Each row has a name. Each question is about the rows just above it. Places in a row count from 1.

[-1.82  1.34 -0.93 -3.49 -0.74  0.28  1.51  0.10  3.77 -0.17  0.82 -2.33
 -3.81 -0.35 -3.41  0.65 -1.81] = K676
[ 3.40 -5.02  5.65  0.97  0.44  0.43 -1.73 -2.12 -1.61 -3.27 -1.78  1.67
  4.03 -2.11  0.21 -5.41 -6.70] = K47
[-7.40  3.36 -6.85  1.26 -1.63  1.46 -1.57  0.34  0.43  1.60  0.48 -2.61
 -4.98 -2.22  0.11  4.79  4.26] = K615
[-0.37 -6.67  1.95  4.48  2.73 -1.38 -0.31 -0.59  3.63  2.69  0.33  2.08
 -2.61 -8.72  5.81  5.30 -3.95] = K418
[ 3.40 -5.02  5.65  0.97  0.44  0.43 -1.73 -2.12 -1.61 -3.27 -1.78  1.67
  4.03 -2.11 -6.54 -6.44  1.68] = K880
[ 3.35 -5.25  5.77  0.93  0.56  0.47 -1.64 -2.11 -1.44 -3.32 -1.93  1.62
  4.21 -1.99  0.20 -5.66 -7.06] = K694
[ 1.66 -4.09 -4.09  1.24 -4.09  0.69 -1.80 -2.05 -4.09 -2.65 -1.63  0.91
  3.05 -2.11  0.22 -3.85 -5.48] = K81
[ 2.42 -2.40 -0.26  4.60  0.49  1.00 -4.65  4.60  1.77  2.57  0.11  5.73
  1.61 -0.89  2.15 -4.94 -0.09] = K626
[-7.40  3.36 -6.85  1.26 -1.63  1.46 -1.11  0.34  0.43  1.60  0.48 -2.61
 -4.98  7.81  0.11  4.79  4.26] = K741
Repeated in K81:	[-4.09]
tags:
[-4.98] -> K859
[0.42] -> K272
[4.79] -> K55
[0.65] -> K98
[-3.85] -> K682
[-5.66] -> K574
[0.43] -> K339
[-5.65] -> K408
[-5.42] -> K441
[5.30] -> K879
[4.80] -> K937
[-5.41] -> K847
The tag of K615, keyed by place 16:	K55

[-3.36  1.55 -1.13  2.58  0.42  1.93  0.31 -5.11  2.08] = K103
[ 0.36  4.80  4.80 -1.47 -6.23  0.89  6.85 -2.63  2.03] = K81
[-0.52  5.74 -5.55 -1.08  3.87 -3.44 -3.72  5.77  1.56] = K676
[ 2.41 -1.70 -1.53  3.26 -0.26  5.54 -1.39 -2.71  0.89] = K694
[-1.36  3.65 -2.13 -2.10  4.13  2.93 -4.11  2.01  1.72] = K615
[ 3.39 -0.91 -5.06  3.96 -0.05 -4.56 -0.05  2.16 -0.05] = K880
[-0.03 -4.49 -2.37  4.07  4.64 -5.98 -0.36 -3.95 -4.54] = K390
[-1.36  4.13  4.13 -2.10  4.13  1.99  2.96  0.67  1.71] = K418
[-4.10  0.14  0.14  3.53  4.17 -0.88  0.14 -7.86 -4.60] = K359
The value that K418 holds more than once:	[4.13]
Repeated in K359:	[0.14]
Which value appears more than once in K880?	[-0.05]
Repeated in K81:	[4.80]

[-0.77 -1.11  1.09 -0.93  1.01] -> K741
[ 0.98  1.32  0.97 -0.79  0.94] -> K694
[ 3.37 -3.07 -3.07 -0.80 -0.36] -> K615
[-2.64  0.62  1.54 -4.23 -3.75] -> K359
[-1.18 -2.26 -0.40 -2.26  5.78] -> K626
[ 3.33  3.33 -0.34  0.59  3.33] -> K676
[1.29 2.39 2.39 1.90 2.39] -> K81
[-0.18 -3.15 -1.90 -0.94  0.61] -> K103
[ 0.92 -4.17 -1.06  0.80  2.34] -> K418
[ 0.07  1.90  2.98 -0.39  3.84] -> K390
The value that K676 holds more than once:	[3.33]
Repeated in K626:	[-2.26]
Repeated in K81:	[2.39]
Repeated in K615:	[-3.07]
tags:
[0.97] -> K731
[0.95] -> K264
[-3.74] -> K231
[-3.75] -> K613
[3.84] -> K542
[0.94] -> K46
The tag of K694, keyed by place 5:	K46

[-0.96  0.28 -1.80  0.20 -0.97  2.42  1.31  2.29 -0.57 -2.52] = K103
[-0.77 -1.58  0.15  0.57 -0.30  0.44 -2.03  0.15  1.58 -0.72] = K359
[-0.34 -2.10  1.98  3.88  0.79 -2.67 -0.27  0.54 -0.27 -3.24] = K418
[ 4.08 -0.56  0.21 -1.89 -0.27 -1.02  0.84 -0.24 -1.27  4.04] = K694
[-1.67  1.03 -3.95 -5.40 -0.53  3.30  4.22 -1.70  2.27  0.92] = K390
[ 0.54 -2.32 -0.77  0.12 -0.77  2.92  0.42  0.50 -0.77 -3.13] = K615
[-2.53 -3.83  7.90  0.67  0.74  1.46 -4.58 -2.03 -3.15  1.78] = K741
[ 0.60 -0.13  2.25  1.58  1.63 -1.45 -0.26 -4.50  3.84 -0.61] = K47
[ 1.47  1.20  0.66 -0.88  0.78 -3.47 -2.91 -0.87 -0.95  4.05] = K880
tags:
[-3.47] -> K989
[3.30] -> K791
[-0.24] -> K988
[-1.02] -> K580
[0.21] -> K88
[-0.23] -> K990
[-1.45] -> K356
[-1.03] -> K223
Join K694 by its entry at place 6:	K580
Which value appears more than once in K615?	[-0.77]
The row with [ 0.60 -0.13  2.25  1.58  1.63 -1.45 -0.26 -4.50  3.84 -0.61] is	K47
The row with [ 4.08 -0.56  0.21 -1.89 -0.27 -1.02  0.84 -0.24 -1.27  4.04] is	K694
Repeated in K418:	[-0.27]

[-3.15 -1.74  2.17  1.34 -3.61  1.76] = K103
[-0.72 -5.22  6.75 -0.71 -4.58 -0.72] = K741
[-2.51 -0.64 -3.31 -0.64  3.97 -3.14] = K418
[-0.63 -5.22  6.75 -0.71 -4.58  3.54] = K694
[-0.63 -5.22  6.75 -0.71  0.54 -5.55] = K47
[-4.86  3.50 -4.86  2.35 -1.10 -4.68] = K880
[-0.78 -3.82 -4.38  6.91 -7.25 -0.37] = K81
[ 3.26  0.78 -3.56  1.40  2.15  2.07] = K626
[ 3.91 -2.21 -0.97 -4.76 -4.56 -1.23] = K390
tags:
[-4.68] -> K82
[3.91] -> K460
[-4.86] -> K631
[-4.85] -> K621
Join K880 by its entry at place 1:	K631
Whose row is [-0.78 -3.82 -4.38  6.91 -7.25 -0.37]?	K81
Which value appears more than once in K418?	[-0.64]
Which row holds [ 3.26  0.78 -3.56  1.40  2.15  2.07]?	K626
Which value appears more than once in K741?	[-0.72]
Whose row is [ 3.91 -2.21 -0.97 -4.76 -4.56 -1.23]?	K390
The value that K880 holds more than once:	[-4.86]

[-5.38  1.13 -2.86  1.78 -7.27 -0.60  1.32  0.53  2.86  0.82 -1.07  2.04
  0.60 -3.59  6.06 -2.33  1.98  4.47  3.59  1.52] -> K615
[-1.79  2.17 -1.37  2.56 -3.23  2.23  4.69 -4.11  2.27  3.50  3.50  5.46
 -0.49 -3.59  5.54 -1.91 -2.15 -2.40  4.34  3.50] -> K626
[ 4.21 -4.40  3.31 -1.95 -3.31 -0.21 -4.60  1.77 -5.28 -3.31 -0.78 -4.18
  3.42 -1.13  2.20  4.11 -1.54  3.31  2.81  3.31] -> K359
Table of tags by key:
[1.98] -> K995
[-2.15] -> K174
[-1.54] -> K85
[-1.13] -> K181
Join K359 by its entry at place 17:	K85
The row with [ 4.21 -4.40  3.31 -1.95 -3.31 -0.21 -4.60  1.77 -5.28 -3.31 -0.78 -4.18
  3.42 -1.13  2.20  4.11 -1.54  3.31  2.81  3.31] is	K359
Whose row is [-5.38  1.13 -2.86  1.78 -7.27 -0.60  1.32  0.53  2.86  0.82 -1.07  2.04
  0.60 -3.59  6.06 -2.33  1.98  4.47  3.59  1.52]?	K615
The value that K626 holds more than once:	[3.50]

[ 1.68 -0.46  0.30 -1.29  0.63 -3.22  1.20  6.28 -1.52  4.65  3.03  0.37
  1.63  6.37 -2.32 -1.76  2.88] : K390
[-1.22  0.78  1.88 -5.60 -1.62  1.63 -1.06  2.45 -0.01  1.46  0.24  1.81
  2.19 -0.54 -0.97 -1.99 -1.46] : K47
[ 0.60  1.03 -1.56  0.22  0.99 -2.74  0.58  2.04 -5.06  0.60  0.38 -1.10
  2.88  6.67  2.70  0.20  3.21] : K359
[ 1.65 -0.14  0.50  1.14  0.93 -1.38  1.20  2.86 -3.45  3.99  1.17 -0.75
  1.31  5.10 -0.11 -0.75  2.12] : K418
[ 1.62 -0.02  0.31  1.07  0.93 -1.40  1.11  2.66 -3.69  3.55  1.00 -0.79
  1.43  5.11  0.39 -0.54  2.16] : K741
[-0.71  0.89 -0.47 -6.00 -1.33 -2.81 -0.79  5.36 -0.18  0.89  0.89  2.10
  3.50  2.89 -0.61 -1.79  0.41] : K81
[ 0.97 -0.63  3.36  0.59  0.30  1.31  1.09  2.84 -1.70  5.55  1.19 -0.23
  0.54 -1.70 -2.66 -1.91  0.34] : K694
key -> tag
[-2.81] -> K587
[1.31] -> K590
[-1.38] -> K815
[-3.45] -> K319
Join K418 by its entry at place 6:	K815
The value that K359 holds more than once:	[0.60]
Repeated in K694:	[-1.70]
Whose row is [ 0.97 -0.63  3.36  0.59  0.30  1.31  1.09  2.84 -1.70  5.55  1.19 -0.23
  0.54 -1.70 -2.66 -1.91  0.34]?	K694
The value that K81 holds more than once:	[0.89]

[ 1.11  1.60 -0.82  0.66 -4.45] : K359
[ 2.25 -1.00  2.58  0.23  3.76] : K81
[0.74 1.10 4.61 0.66 5.07] : K615
[ 2.25 -1.00  2.58  0.23 -0.25] : K47
[ 2.25 -1.00 -3.51 -0.57 -3.87] : K418
[ 5.95  5.72 -7.06  3.92 -1.97] : K694
key -> tag
[-3.51] -> K924
[-0.82] -> K107
[-7.06] -> K493
[-1.97] -> K655
Join K694 by its entry at place 3:	K493
Which row holds [0.74 1.10 4.61 0.66 5.07]?	K615
[ 5.95  5.72 -7.06  3.92 -1.97] is in which row?	K694

[-2.36  4.62 -5.25 -2.31  2.39 -1.57  7.18  4.52  0.05  4.85 -1.59 -0.59
 -0.79  1.05 -4.90 -5.74 -1.68  0.40 -0.73  7.71  1.98  0.38  0.51 -3.16
  0.98 -1.50  1.00 -0.88 -7.38 -4.45  1.57 -0.77  1.68  0.98 -1.96  0.09
  1.64 -4.00  2.21  7.63  3.40  2.03 -1.62  5.48  0.93 -1.90] -> K741
[-6.25  0.90 -1.81 -2.42 -1.12 -1.21  1.49  2.58 -1.87  1.09 -0.09  0.34
  0.12 -0.08 -5.85 -5.87 -2.67  0.53 -2.14  6.95 -1.24  1.51  5.99 -3.75
  0.99  0.91  1.63 -1.68 -3.14 -4.21  3.41 -2.34  0.11  2.03  0.10  0.93
  1.71 -5.74  2.53  4.18  6.38  3.60 -1.36  4.01 -2.89 -2.12] -> K676
[-2.20 -1.68 -3.33 -0.44 -4.83 -3.33  0.91  2.22 -1.02  3.21 -3.33 -2.20
  0.69 -1.52  0.97 -1.97 -2.08  2.85 -0.83  0.37 -0.68  0.48  0.31  1.64
  0.21 -0.96 -1.11 -0.56 -1.38 -2.55  3.37 -4.92 -0.12 -4.04  0.84 -1.19
 -2.20  1.82  3.04 -0.32  3.06  1.27 -3.33  0.66 -2.61  0.50] -> K390
Whose row is [-2.36  4.62 -5.25 -2.31  2.39 -1.57  7.18  4.52  0.05  4.85 -1.59 -0.59
 -0.79  1.05 -4.90 -5.74 -1.68  0.40 -0.73  7.71  1.98  0.38  0.51 -3.16
  0.98 -1.50  1.00 -0.88 -7.38 -4.45  1.57 -0.77  1.68  0.98 -1.96  0.09
  1.64 -4.00  2.21  7.63  3.40  2.03 -1.62  5.48  0.93 -1.90]?	K741
Repeated in K741:	[0.98]
Table of tags by key:
[2.21] -> K633
[2.52] -> K565
[2.20] -> K887
[-3.16] -> K59
[3.04] -> K766
[2.53] -> K628
Look up the entry of K741 at place 39 in the table:	K633
Whose row is [-2.20 -1.68 -3.33 -0.44 -4.83 -3.33  0.91  2.22 -1.02  3.21 -3.33 -2.20
  0.69 -1.52  0.97 -1.97 -2.08  2.85 -0.83  0.37 -0.68  0.48  0.31  1.64
  0.21 -0.96 -1.11 -0.56 -1.38 -2.55  3.37 -4.92 -0.12 -4.04  0.84 -1.19
 -2.20  1.82  3.04 -0.32  3.06  1.27 -3.33  0.66 -2.61  0.50]?	K390

[ 3.64  1.31  0.20 -0.69  0.23  0.77  0.31  2.28  0.91  2.13  0.24  0.96
 -0.32 -1.22] -> K676
[ 0.69 -0.40 -0.13  0.97 -0.70 -0.63  1.33 -0.99  0.82  0.82 -0.13 -0.83
 -0.32 -1.42] -> K418
[ 0.22  0.10 -0.28  0.62 -0.48  0.39  0.09  0.03  1.01  0.15  1.00 -0.68
 -0.35 -0.08] -> K626
[-0.27  0.48  0.60 -0.60  0.61  0.75 -0.33 -0.71  1.67 -0.27  0.27 -0.37
  0.78  0.48] -> K615
[ 0.65 -0.07 -0.22 -0.61  0.37 -0.02  0.55  0.33  0.59  0.03  0.30  0.26
 -0.87  0.21] -> K880
[ 1.41  4.29 -1.62  1.88  0.13 -6.49 -2.82 -1.97  0.13  2.37 -0.15  3.44
  3.34  3.18] -> K81
[ 1.07  1.09 -1.97  1.88 -0.04  1.43 -0.81  0.57 -0.34  0.44 -0.73 -1.45
  0.33 -0.84] -> K741
[ 1.22 -1.70  0.84  1.26 -1.01 -0.39 -1.89  0.92 -0.62 -1.32 -0.11 -0.91
 -0.59 -1.28] -> K47
[-0.03  1.46 -0.72  0.29  0.04  1.92 -0.72  0.07 -0.38  2.29  0.46 -1.12
  2.23 -0.60] -> K390
[ 0.52 -0.47  2.70  1.79  1.00  0.83 -0.60  2.45  2.70  2.70 -0.83 -0.97
  1.26 -0.55] -> K103
[ 3.64  1.31  0.20 -0.69  0.23  0.77  0.31  2.28  1.08 -0.47  0.13 -0.58
 -0.09 -0.16] -> K694
The value that K390 holds more than once:	[-0.72]
Table of tags by key:
[-0.72] -> K584
[-1.97] -> K646
[-2.82] -> K710
[0.33] -> K451
[-0.81] -> K366
[0.31] -> K161
[-0.33] -> K643
Join K741 by its entry at place 7:	K366
Whose row is [ 1.41  4.29 -1.62  1.88  0.13 -6.49 -2.82 -1.97  0.13  2.37 -0.15  3.44
  3.34  3.18]?	K81
Whose row is [ 1.07  1.09 -1.97  1.88 -0.04  1.43 -0.81  0.57 -0.34  0.44 -0.73 -1.45
  0.33 -0.84]?	K741
Which value appears more than once in K103?	[2.70]

